Below are the code and all the weights of a small trained network. Each question names an input and a class and asks about switching units off, where a switched-off unit gives its printed mean instead of its output.

import numpy as np


def w(rows, s, z=0):
    codes = np.array(rows[::2]) - 128.0
    scale = np.full(codes.shape[1], s)
    scale[-1] = z or s
    return codes * scale


def norm(h):
    return h / np.sqrt((h * h).mean(-1, keepdims=True) + 1e-5)


def f(y):
    return np.maximum(y, 0)


def log_softmax(a):
    a = a - a.max(-1, keepdims=True)
    return a - np.log(np.exp(a).sum(-1, keepdims=True))


def net(x, mask):
    res = np.array(x, float).reshape(1, 2) / 4 @ E
    u = 0
    for l in range(3):
        y = f(norm(res) @ A[l][:, :-1].T + A[l][:, -1])
        res = res + np.where(mask[u : u + 9], y, B[l][:, -1]) @ B[l][:, :-1]
        u += 9
    return log_softmax(norm(res)[-1] @ U[:, :-1].T + U[:, -1])


A, B = {}, {}
E = w([
[58,224,107,118,254,123],'x0',
[46,62,95,41,89,153],'x1',
],0.0065)
A[0] = w([
[65,142,49,46,159,161,97],'0.n0',
[111,40,80,56,3,153,107],'0.n1',
[104,110,131,72,132,115,40],'0.n2',
[115,63,75,97,169,134,28],'0.n3',
[219,193,186,244,104,90,46],'0.n4',
[197,153,221,226,141,76,42],'0.n5',
[213,117,188,233,195,120,3],'0.n6',
[207,124,147,104,77,185,116],'0.n7',
[151,217,219,173,175,75,158],'0.n8',
],0.0057,0.0041)
B[0] = w([
[194,139,202,70,160,140,187],'0.n0',
[109,71,193,147,144,91,255],'0.n1',
[173,111,129,121,140,178,137],'0.n2',
[158,130,134,89,149,122,138],'0.n3',
[147,172,44,129,243,158,243],'0.n4',
[149,147,67,139,254,209,220],'0.n5',
[228,166,40,153,184,149,200],'0.n6',
[77,125,95,166,124,65,200],'0.n7',
[143,142,159,189,141,72,247],'0.n8',
],0.008,0.0056)
A[1] = w([
[112,115,110,184,26,127,130],'1.n0',
[91,178,131,102,177,173,144],'1.n1',
[107,94,83,143,96,156,7],'1.n2',
[149,97,103,211,49,157,54],'1.n3',
[174,167,58,175,102,169,100],'1.n4',
[144,151,26,171,139,182,23],'1.n5',
[191,154,136,143,110,132,184],'1.n6',
[47,109,109,106,2,172,139],'1.n7',
[107,116,94,134,130,109,47],'1.n8',
],0.0078,0.0018)
B[1] = w([
[124,132,134,180,243,84,181],'1.n0',
[156,125,108,181,15,97,230],'1.n1',
[110,117,107,168,128,84,136],'1.n2',
[122,143,107,191,164,41,178],'1.n3',
[105,191,90,95,202,170,235],'1.n4',
[156,162,59,134,191,149,253],'1.n5',
[41,187,102,128,158,166,197],'1.n6',
[141,253,54,177,150,149,184],'1.n7',
[103,115,166,104,91,154,129],'1.n8',
],0.0066,0.0043)
A[2] = w([
[115,181,141,159,151,92,174],'2.n0',
[144,115,104,236,3,78,86],'2.n1',
[139,73,168,197,1,110,254],'2.n2',
[91,103,135,121,114,167,44],'2.n3',
[53,101,172,70,86,103,69],'2.n4',
[120,38,128,110,154,155,150],'2.n5',
[168,173,117,102,111,167,142],'2.n6',
[142,80,137,168,100,96,122],'2.n7',
[178,164,78,142,105,160,75],'2.n8',
],0.011,0.0028)
B[2] = w([
[96,115,167,120,64,153,254],'2.n0',
[105,111,245,199,157,73,204],'2.n1',
[69,155,23,111,117,160,228],'2.n2',
[158,119,140,125,118,104,136],'2.n3',
[198,131,120,116,146,150,190],'2.n4',
[156,105,180,158,78,113,185],'2.n5',
[72,126,77,142,124,126,177],'2.n6',
[120,125,49,111,128,126,195],'2.n7',
[162,163,127,145,127,115,197],'2.n8',
],0.011,0.0065)
U = w([
[39,207,252,137,86,124,126],'0',
[122,199,92,16,164,175,115],'1',
[122,125,124,145,110,140,2],'2',
[144,225,18,205,232,142,164],'3',
[203,60,243,96,139,114,176],'4',
[143,19,39,102,68,126,93],'5',
[40,59,65,237,123,59,158],'6',
],0.014,0.0073)

Each question gives the input, the list of numbers given to net, and the class t.
The units are the neurons (one row each of A and B). Each row of codes is followed by its name. A weight is (code - 128) times the scale printed after its matrix; where a second scale follows, it is the last column's (A, B and U).
mask holds one flag per neuron, layer by layer. A switched-off neuron (its flag False) gives its mean, the last column of its row in B, instead of its output. The means were averaged over made-up inputs and are rounded, as every weight is.
A unit's drop is (log p(t) with every unit on - log p(t) with that unit switched off) / (log p(t) with every unit on - log p(t) with every unit switched off).
most important unit: the unit with the biggest drop
top k neurons: the k neurons with the biggest drops, biggest first
k most important neurons of layer l: the k neurons of layer l with the biggest drops, biggest first
drop of u: that unit's drop, to one decimal
input [6,8], class 4: 2 most important neurons of layer 0 : 0.n0; 0.n4
input [5,6], class 1: top neuron : 0.n1
input [4,5], class 1: top 2 neurons : 0.n1; 2.n1
input [-7,8], class 6: 2 most important neurons of layer 2 : 2.n1; 2.n2
input [-8,5], class 6: top 2 neurons : 2.n1; 2.n2
input [8,-4], class 0: 2 most important neurons of layer 2 : 2.n0; 2.n2
input [5,3], class 1: top 2 neurons : 0.n0; 2.n1
input [-4,7], class 5: 2 most important neurons of layer 2 : 2.n4; 2.n2
input [7,-3], class 0: top 2 neurons : 0.n4; 2.n0
input [8,6], class 1: 2 most important neurons of layer 0 : 0.n1; 0.n8
input [-3,6], class 5: top 3 neurons : 0.n1; 2.n2; 1.n1
input [6,-3], class 0: 3 most important neurons of layer 0 : 0.n4; 0.n5; 0.n6
input [4,4], class 1: drop of 0.n0 : 0.2
input [-2,2], class 6: drop of 0.n4 : 0.2
input [5,8], class 4: most important unit : 0.n0
input [6,7], class 1: drop of 0.n1 : 0.8
input [7,7], class 1: drop of 0.n1 : 0.5
